Below is a small trained network, with its code and all its weights. Each question gives an input and a class and asks what happens when units are switched off, that is, made to give their printed mean instead of their output.

import numpy as np


def w(rows, s, z=0):
    codes = np.array(rows[::2]) - 128.0
    scale = np.full(codes.shape[1], s)
    scale[-1] = z or s
    return codes * scale


def f(y):
    return y / 2 * (1 + np.tanh(0.7978845608 * (y + 0.044715 * y**3)))


def log_softmax(a):
    a = a - a.max(-1, keepdims=True)
    return a - np.log(np.exp(a).sum(-1, keepdims=True))


def net(x, mask):
    res = np.array(x, float).reshape(1, 6) / 4 @ E
    y = f(res @ A[0][:, :-1].T + A[0][:, -1])
    res = res + np.where(mask, y, B[0][:, -1]) @ B[0][:, :-1]
    return log_softmax(res[-1] @ U[:, :-1].T + U[:, -1])


A, B = {}, {}
E = w([
[60,205,220,68,129,93],'x0',
[175,103,184,111,146,95],'x1',
[108,126,123,125,114,132],'x2',
[124,40,70,249,95,93],'x3',
[153,104,145,110,142,118],'x4',
[92,27,130,163,234,254],'x5',
],0.0061)
A[0] = w([
[184,62,121,131,84,128,27],'n1',
[66,108,142,141,186,210,52],'n2',
[148,185,75,91,110,52,75],'n3',
[106,140,89,101,72,65,139],'n4',
[190,47,186,76,158,58,216],'n5',
[112,85,26,214,60,124,238],'n6',
[59,69,133,119,99,91,54],'n7',
[111,54,121,183,66,115,99],'n8',
[223,127,139,180,143,185,246],'n9',
[158,132,190,146,137,72,191],'n10',
[106,142,127,39,66,105,142],'n11',
[68,117,140,148,179,183,85],'n12',
[87,103,180,183,142,135,173],'n13',
[71,160,155,99,121,152,84],'n14',
[166,93,136,253,92,77,130],'n15',
[219,103,51,102,133,146,129],'n16',
[115,80,84,171,102,76,31],'n17',
[41,216,197,72,108,108,252],'n18',
[74,209,215,140,169,132,255],'n19',
],0.0081,0.0026)
B[0] = w([
[128,129,160,116,187,72,139],'n1',
[176,78,135,189,51,163,175],'n2',
[187,49,146,172,89,167,168],'n3',
[173,84,181,169,128,182,163],'n4',
[50,123,64,103,43,118,176],'n5',
[142,45,137,59,237,80,219],'n6',
[163,124,187,109,157,221,124],'n7',
[173,123,157,89,197,97,164],'n8',
[91,37,95,72,118,82,182],'n9',
[150,71,65,78,101,153,158],'n10',
[147,33,237,118,147,157,179],'n11',
[221,59,131,134,67,151,161],'n12',
[195,70,148,76,135,85,153],'n13',
[90,153,156,78,188,96,153],'n14',
[167,90,147,76,181,149,186],'n15',
[85,79,198,102,164,60,159],'n16',
[196,133,116,37,173,160,148],'n17',
[139,1,116,59,149,123,255],'n18',
[156,59,65,55,188,159,215],'n19',
],0.0058,0.0076)
U = w([
[142,116,153,87,164,150,171],'0',
[97,96,133,84,149,139,83],'1',
[94,102,119,123,127,148,243],'2',
[171,76,147,147,64,201,98],'3',
[82,107,59,88,110,134,162],'4',
[44,112,117,119,135,116,194],'5',
[79,254,139,222,108,134,3],'6',
],0.0074,0.0027)

Each question gives the input, the list of numbers given to net, and the class t.
The units are the neurons (one row each of A and B). Each row of codes is followed by its name. A weight is (code - 128) times the scale printed after its matrix; where a second scale follows, it is the last column's (A, B and U).
mask holds one flag per neuron, in row order. A switched-off neuron (its flag False) gives its mean, the last column of its row in B, instead of its output. The means were averaged over made-up inputs and are rounded, as every weight is.
A unit's drop is (log p(t) with every unit on - log p(t) with that unit switched off) / (log p(t) with every unit on - log p(t) with every unit switched off).
The circuit of an input: a set's keep is (log p(t) with only the set's units on - log p(t) with every unit switched off) / (log p(t) with every unit on - log p(t) with every unit switched off). Starting from the 12 units with the biggest drops (on a tie, the unit counted first), units are removed one at a time, each time the one whose removal leaves the highest keep (on an exact tie, the one counted first), for as long as the keep stays at least 0.8.
units of the circuit, in order: the units of the circuit, biggest drop first
unit that matters most: the unit with the biggest drop
top k neurons: the k neurons with the biggest drops, biggest first
drop when u is switched off: that unit's drop, to one decimal
input [1,-4,-4,-7,8,8], class 3: units of the circuit, in order	(n2, n12)
input [-1,8,-3,-5,2,2], class 4: unit that matters most	n5
input [6,-3,7,-3,-2,-8], class 3: units of the circuit, in order	(n3, n4)
input [-4,-5,4,8,3,7], class 0: units of the circuit, in order	(n6, n8, n15)
input [6,-6,-3,5,-6,-8], class 3: top 3 neurons	(n3, n4, n11)
input [-7,-6,4,7,-5,6], class 0: top 2 neurons	(n6, n8)
input [0,-4,3,-2,6,8], class 3: top 2 neurons	(n2, n12)
input [1,-8,0,-3,-5,8], class 3: top 2 neurons	(n2, n12)
input [6,-5,-5,-4,3,-8], class 3: top 4 neurons	(n3, n4, n11, n6)
input [-3,6,-4,-1,0,-8], class 3: top 3 neurons	(n3, n4, n6)
input [-2,6,-2,8,-5,-2], class 0: drop when n8 is switched off	0.2
input [7,4,6,-3,3,-8], class 3: drop when n14 is switched off	-0.1
input [-5,0,2,7,-5,3], class 0: drop when n6 is switched off	0.2
